Each row has a name. Each question is about the rows just above it. Places in a row count from 0.

[-69 -40   9 -76] = M
[96 96 96 95] = C
[-12 -12 -12 -12] = A
[ 64 -18  -4  31] = S
[ 15  10   1 -58] = L
[-69 113 -39 -38] = H
What comes right after [-18] in the named rows? => [-4]
Places of [-12] in row A: => 0 1 2 3
Every place of [15] in L: => 0
Every place of [96] in C: => 0 1 2
Right after [-39] comes => [-38]
What comes right after [15] in the named rows? => [10]
Places of [-4] in row S: => 2

[-29 -45 -44 -36  17 -17 -13 -34   9 -10 -47   6 -56  18   3] = Q
[  78   23  -53  -58  -58    2 -107    9  -16  -33  -34   -8   12  -65
  -65] = B
[  78   23  -53  -58  -58    2 -107    9  -16  -33  -34   -8   14  -37
   13] = P
At which places does B hold [-65]? => 13 14
The entry that follows [18]: => [3]

[ 91 -10 -30  65] : Z
[-38 -97 -11  61] : F
[ 59 -61  60 -81] : T
[43 59 14 14] : E
[-56  38  60  83] : J
[-61  82 -27 -45] : G
[-114  -96  -71  -44] : D
[ 91 -10 -30  60] : R
[ 61 -28 -70  85] : W
[-65  65  -5 -89] : Y
The entry that follows [-5]: => [-89]
Places of [14] in row E: => 2 3
What comes right after [-114] in the named rows? => [-96]
What comes right after [38] in the named rows? => [60]
The entry that follows [-71]: => [-44]

[-44 -33 -74 -78 -52 -56] : seke
[-33 -50 -11 -20 -13   2] : Fon
[-21 -21 -74 -21 -80 -80] : sobo
[-30 -30 -30 -26 -32 -32] : pesuz
[-19  -7 -40 -36 -36 -43] : tufet
[-75 -77 -75 -75 -77 -77] : dege
[-49 -45 -30 -22 -21  -6] : toku
[ 12  18  -6  -1  -9 -14] : Busit
[-81 -75 -90 -94 -90 -89] : vogo
Every place of [-75] in dege: => 0 2 3
Every place of [-77] in dege: => 1 4 5
At which places does pesuz hold [-32]? => 4 5
Right after [-49] comes => [-45]
Every place of [-30] in pesuz: => 0 1 2
Whose row is [-19  -7 -40 -36 -36 -43]? => tufet
Every place of [-21] in sobo: => 0 1 3

[ -1   1  25 -91  59  -2 -55  63] = vafe
[  8  16   4  13 -34  13 -33   4] = nir
[ -1  -5  -5  -6  69 -33 -76  63] = riveb
[ 37 -83  38 -12  33  11 -24   9] = sapiv
[ 35 -54 -29   3   0  -8 -55  -4] = buzol
[ 68 -18  -8 -18 -25 -46 -40 -46] = pafuv
[ 67 -29  -5 -19 -17 -55 -49 -37] = bev
[-6 -5 -2 -6 -6 -6 -8 -5] = Gifer
[ 35 -54 -29  -6  41  -8 -55  24] = movot
The entry that follows [59]: => [-2]
What comes right after [25] in the named rows? => [-91]
What comes right after [-24] in the named rows? => [9]
The entry that follows [68]: => [-18]
Every place of [-34] in nir: => 4
Every place of [4] in nir: => 2 7
Every place of [-5] in Gifer: => 1 7

[ 51 -50 -38   7 -61  -7   6  -4  13   7] = V
[-47  -6  32  -4  -4  -6  -4  -4  -6  -6] = X
[  5 -88 -19  85 -27 -14  -2   3  -5 -25] = N
The entry that follows [6]: => [-4]
At which places does X hold [-6]? => 1 5 8 9
The entry that follows [-19]: => [85]

[-54  39 -37 -52]  muzu
[-60  31 -59 -10]  Tuteb
[-9 -9 -9 -9]  vof
[-4 -3 -4 -4]  Pup
[ -2  -3  56 -30]  fufi
Right after [-54] comes => [39]
The entry that follows [39]: => [-37]
At which places does Pup hold [-4]? => 0 2 3
Places of [-9] in row vof: => 0 1 2 3
[ -2  -3  56 -30] is in which row? => fufi
Places of [-60] in row Tuteb: => 0

[-34 -27 -50 -25  47 -18] = Delin
[-15   1  69  40 -11  46] = vod
[ 43 -17  22  37   6 -23] = dadi
[ 59 -40   7  14  21 -50] = kena
[-19  67 104  -1  -2  42] = pemib
[-23 -34 -53 -45  24 -39] = Pusap
[ 32 -26  32   0 -17  24] = bes
[-32  60  38  47  -2  60] = tup
[ 37  -1  -9  13 -41  58] = tur
[ 61 -54  15  42 -30 -25] = mezaz
[ 43 -83 -36 -45 -36  29] = muzon
[ 18  42  19 -22  46 -26] = Mose
Right after [14] comes => [21]
At which places does bes hold [0]? => 3
Right after [-15] comes => [1]

[ 2 28  3  5] -> sog
[ 1 -2 26  2] -> gon
[-99  13  14  13] -> dafi
Right after [26] comes => [2]
Every place of [13] in dafi: => 1 3

[-49 -15  20  51  46  11 -43 -59  45  24 -17  -2  27 -82  11] : tezaz
[  41  101   36  101    9  -19  -21  -45   23   19  -19   89   17 -101
  -52] : Fov
[-31 -15 -19   5 -52 -37 -19 -15 -17 -21  66 -19  24  18  57] : nago
[-35   0  17 -11  50  44  -7  20 -47  50  27 -19  -2  11 -37] : Bekek
[ 36  -3 -17  11  37 -25 -38  33 -47  10  18 -25 -20  42 -58] : fakep
[-46  -3 -62  -6 -22  35  22   2   6   4  -2 -25   7  60 -25] : Toz
[ -9  -2 -12  -4   9 -33  25  83   0  12  59  23 -68  10  29] : pekeg
[ -9 -12  18 -24  18 -29  50  15  14 -45 -65 -40  -8  73 -25] : fir
At which places does Fov hold [-21]? => 6
The entry that follows [7]: => [60]
Places of [-19] in row nago: => 2 6 11
The entry that follows [-29]: => [50]

[-24 -51 -17  86  15  14 -53 -38 -75  87 -25  53  32  -4  15 -14  32]  Ges
[103 -24  68 -18 -39 -72 -35 -50  18  74 -34 -52  87 -16 -40   0  22]  kabob
[105 -21  61 -17 -40 -75 -33 -50  15  80 -30 -60   5 -16 -39   7  15]  Nokop
[-29 -65 -24  -6  -1  -7 -49 -27 -73  66 -26  44  32 -28 -78 -20  44]  Dez
[ 95 -31  70 -22 -51 -95 -35 -42  22  79 -15 -87 -22 -24 -42  30   9]  buz
At which places does Ges hold [87]? => 9
At which places does buz hold [-22]? => 3 12
Right after [-7] comes => [-49]
The entry that follows [86]: => [15]

[  37  -10   20   53   18  -20   22  -29  -24  -10   19  -41 -109  -45
   29   24   40   27  -40  -18   34    2  -29    0  -93  -59  -67   24
  -32  -39   10  -39  -10  -24   -2   -7  -33   16  -14  -10  -18   17
   10   34  -56   26   -1  -17  -43    0    2  -28   31  -10  -77   22
   -5   36] = Rik
[-49  16 -17 -46  -6   1 -19  66  -4  -1 -38   0  49   9 -54 -24  28 -54
  13   6   8  27  28 -51  28  20  53  10   0  75   1  12  44  22  32   3
  -6   2   0   6  12 -43  18 -25 -54   8  36  17  53 -34  38  59  -8 -26
  38 -53 -11 -22] = kinok
[ 58  31  53  18 -15   9  26 -25  -2  12 -15  26  13 -21  53   8 -61 -51
  19  16  21 -40  29  27  15 -12   4 -40  49 -45   7  47 -12  53  16  38
  49  49  39 -26  23 -14 -60 -15  -8   1 -37  30 -14 -21 -26  25  -8  -5
  17 -13  21  22] = dinu
[ -4   8  32 -17   3  53 -16  37  18 -61  24 -32  36  23  14  30  35  54
   0 -65   5  33  -5  14  35  -9   2  31 -40  23  26 -55  13 -12 -11 -28
 -40 -29  19   4 -34  25  32  21  40 -28   9 -10   0  48  65 -15  43  63
  37   3  28  48] = binib
[ 64  47  60   8 -16  38  17   1   4 -19 -13  12  40 -15  22  19 -52 -31
  26 -14  34 -27  41  33  39 -17  17 -29  41 -32 -61  31  -1  61  18  33
  39 -10  58 -29  10 -13 -51 -16  20 -10 -35  38 -10  -6  11  33  14  23
  43 -24  41   8] = tapuz
[ 54  13  38  53  22   9  14 -10 -15 -28  27 -39 -70 -31  40  30  32  34
 -20 -31  48   8  -5  20 -54 -51 -41  32 -20  54  16 -37  -5 -11  -3  -4
 -22   8  -1  -8 -24  22  16  25 -29  20  -3   4 -38  20  29 -19  49  22
 -46  21  24  24] = bibif
At which places does kinok hold [-54]? => 14 17 44
What comes right after [-52] in the named rows? => [-31]
[ -4   8  32 -17   3  53 -16  37  18 -61  24 -32  36  23  14  30  35  54
   0 -65   5  33  -5  14  35  -9   2  31 -40  23  26 -55  13 -12 -11 -28
 -40 -29  19   4 -34  25  32  21  40 -28   9 -10   0  48  65 -15  43  63
  37   3  28  48] is in which row? => binib
The entry that follows [-33]: => [16]
Places of [53] in row dinu: => 2 14 33
Whose row is [ 54  13  38  53  22   9  14 -10 -15 -28  27 -39 -70 -31  40  30  32  34
 -20 -31  48   8  -5  20 -54 -51 -41  32 -20  54  16 -37  -5 -11  -3  -4
 -22   8  -1  -8 -24  22  16  25 -29  20  -3   4 -38  20  29 -19  49  22
 -46  21  24  24]? => bibif
What comes right after [-35] in the named rows? => [38]

[29 21 18  2 38  2 38 36] -> defeg
[-28  42 -19  44  43  60 -10  -6] -> tev
[ 45 -10  22  35 -44 -14  -4   3] -> Vanuv
[-28  44 -15  53  38  51  -9  -3] -> deki
[-10  49   8  91   4  15   7  -9] -> Mem
[ 45 -14 -14  35 -14 -14  44 -47] -> gosap
At which places does gosap hold [-14]? => 1 2 4 5
At which places does Vanuv hold [35]? => 3
Every place of [2] in defeg: => 3 5

[-22  -2 -26  31  -2  23  19 -88  29  -6 -38   3 -19 -12 -88  65 -29 112
  19  28 -25 -88 -31  67 -88 -35  33  -1   1  19 -31  12  56  19  25  68]  ravad
[-19 -19 -12  31 -36 -36 -60  38  29  -6 -19   3 -19 -12 -88  65 -29 112
  19 -36 -25 -40 -18  67  14 -35  33  -1   1  21 -31  12  56  -6 -14  68]  Popu
[-64 -37 -10  27 -33   2 -34 -46  52  73  29  -1 -36  -3 -12 -54  52 -20
  95  24  85 -61  31 -87   2  40 -46 -72  23 -64  25 -88 -46 -46  65 -35]  Rutaz
Places of [-19] in row Popu: => 0 1 10 12
What comes right after [-72] in the named rows? => [23]
At which places does ravad hold [-88]? => 7 14 21 24
What comes right after [24] in the named rows? => [85]
Every place of [-46] in Rutaz: => 7 26 32 33
Every place of [-22] in ravad: => 0

